Here is a tiny trained network, its code and every weight. The questions are about switching its units off for an input and a class, where a switched-off unit gives its printed mean instead of its output.

import numpy as np


def w(rows, s, z=0):
    codes = np.array(rows[::2]) - 128.0
    scale = np.full(codes.shape[1], s)
    scale[-1] = z or s
    return codes * scale


def norm(h):
    return h / np.sqrt((h * h).mean(-1, keepdims=True) + 1e-5)


def f(y):
    return y / 2 * (1 + np.tanh(0.7978845608 * (y + 0.044715 * y**3)))


def log_softmax(a):
    a = a - a.max(-1, keepdims=True)
    return a - np.log(np.exp(a).sum(-1, keepdims=True))


def net(x, mask):
    res = np.array(x, float).reshape(1, 4) / 4 @ E
    u = 0
    for l in range(2):
        y = f(norm(res) @ A[l][:, :-1].T + A[l][:, -1])
        res = res + np.where(mask[u : u + 12], y, B[l][:, -1]) @ B[l][:, :-1]
        u += 12
    return log_softmax(norm(res)[-1] @ U[:, :-1].T + U[:, -1])


A, B = {}, {}
E = w([
[25,114,186,89,137],'x0',
[76,156,130,183,101],'x1',
[140,199,116,87,67],'x2',
[85,81,2,101,127],'x3',
],0.0064)
A[0] = w([
[29,105,125,209,138,127],'0.n0',
[83,167,64,136,188,98],'0.n1',
[196,74,94,117,104,11],'0.n2',
[57,51,22,211,120,29],'0.n3',
[176,1,11,197,157,77],'0.n4',
[180,131,27,192,122,6],'0.n5',
[187,123,112,79,145,46],'0.n6',
[51,112,135,121,135,114],'0.n7',
[79,149,17,144,112,113],'0.n8',
[172,186,106,225,106,34],'0.n9',
[95,166,52,95,150,75],'0.n10',
[130,57,153,132,12,86],'0.n11',
],0.0089,0.0025)
B[0] = w([
[151,146,223,54,196,208],'0.n0',
[116,91,103,137,105,154],'0.n1',
[180,110,148,77,147,146],'0.n2',
[62,103,88,161,77,235],'0.n3',
[155,130,32,170,154,254],'0.n4',
[155,10,197,184,154,192],'0.n5',
[173,147,143,50,127,144],'0.n6',
[130,59,129,132,151,174],'0.n7',
[96,128,89,93,82,217],'0.n8',
[70,86,139,171,98,180],'0.n9',
[118,165,109,96,103,165],'0.n10',
[112,152,117,124,154,123],'0.n11',
],0.014,0.0051)
A[1] = w([
[106,117,197,107,94,123],'1.n0',
[126,99,136,142,165,134],'1.n1',
[149,171,140,128,72,175],'1.n2',
[47,159,24,112,92,66],'1.n3',
[84,109,55,167,226,95],'1.n4',
[157,153,80,143,15,77],'1.n5',
[172,123,73,197,115,112],'1.n6',
[31,115,150,192,89,151],'1.n7',
[58,152,102,106,91,57],'1.n8',
[163,252,240,228,129,98],'1.n9',
[205,121,38,95,190,3],'1.n10',
[107,172,21,51,109,147],'1.n11',
],0.011,0.0034)
B[1] = w([
[60,81,137,93,89,181],'1.n0',
[113,241,52,95,110,149],'1.n1',
[92,138,150,173,120,158],'1.n2',
[81,43,62,135,149,212],'1.n3',
[119,165,198,236,77,184],'1.n4',
[48,134,215,159,216,169],'1.n5',
[28,110,110,53,111,175],'1.n6',
[199,208,153,80,172,216],'1.n7',
[118,79,105,157,191,159],'1.n8',
[217,130,130,145,3,254],'1.n9',
[190,105,128,62,240,170],'1.n10',
[188,128,117,192,39,207],'1.n11',
],0.016,0.007)
U = w([
[220,170,188,101,8,176],'0',
[125,211,83,102,149,2],'1',
[72,35,23,188,117,182],'2',
[22,130,193,36,167,137],'3',
[125,185,94,105,148,9],'4',
[236,125,69,72,254,138],'5',
[99,220,169,216,172,121],'6',
],0.014,0.0089)

Each question gives the input, the list of numbers given to net, and the class t.
The units are the neurons (one row each of A and B). Each row of codes is followed by its name. A weight is (code - 128) times the scale printed after its matrix; where a second scale follows, it is the last column's (A, B and U).
mask holds one flag per neuron, layer by layer. A switched-off neuron (its flag False) gives its mean, the last column of its row in B, instead of its output. The means were averaged over made-up inputs and are rounded, as every weight is.
A unit's drop is (log p(t) with every unit on - log p(t) with that unit switched off) / (log p(t) with every unit on - log p(t) with every unit switched off).
The circuit of an input: a set's keep is (log p(t) with only the set's units on - log p(t) with every unit switched off) / (log p(t) with every unit on - log p(t) with every unit switched off). Starting from the 12 units with the biggest drops (on a tie, the unit counted first), units are removed one at a time, each time the one whose removal leaves the highest keep (on an exact tie, the one counted first), for as long as the keep stays at least 0.8.
units of the circuit, in order: the units of the circuit, biggest drop first
most important unit: the unit with the biggest drop
k most important neurons: the k neurons with the biggest drops, biggest first
top k neurons in layer l: the k neurons of layer l with the biggest drops, biggest first
drop when u is switched off: that unit's drop, to one decimal
input [5,8,1,1], class 3: units of the circuit, in order => [0.n0]
input [4,-5,-4,-2], class 3: units of the circuit, in order => [0.n4; 1.n9]
input [5,7,-5,4], class 3: 2 most important neurons => [0.n0; 1.n7]
input [-4,-2,3,0], class 5: units of the circuit, in order => [0.n3; 1.n9]
input [-4,6,0,0], class 6: top 4 neurons in layer 1 => [1.n9; 1.n7; 1.n3; 1.n11]
input [2,4,-3,-2], class 3: 2 most important neurons => [0.n0; 1.n11]
input [-3,-2,-6,-3], class 5: units of the circuit, in order => [1.n10; 0.n3]
input [-2,0,7,1], class 2: 2 most important neurons => [0.n0; 1.n3]
input [7,-7,-8,-3], class 3: 2 most important neurons => [0.n4; 1.n9]
input [-1,3,-6,-2], class 0: 2 most important neurons => [0.n0; 0.n8]
input [6,4,-6,3], class 3: top 2 neurons in layer 0 => [0.n0; 0.n4]
input [-6,-2,1,-1], class 5: top 3 neurons in layer 0 => [0.n3; 0.n2; 0.n6]
input [6,-7,7,1], class 2: top 2 neurons in layer 1 => [1.n7; 1.n9]
input [3,-4,8,3], class 2: 2 most important neurons => [1.n3; 0.n0]
input [-1,-6,5,4], class 5: most important unit => 1.n10
input [-7,-5,3,5], class 5: 2 most important neurons => [1.n10; 0.n2]
input [1,3,-2,-1], class 3: top 2 neurons in layer 0 => [0.n0; 0.n7]
input [-1,-2,2,2], class 5: drop when 0.n3 is switched off => 0.4
input [-8,8,8,0], class 3: drop when 1.n9 is switched off => 0.1
input [-4,-7,2,4], class 5: drop when 1.n10 is switched off => 0.2
input [3,8,1,1], class 3: most important unit => 0.n0
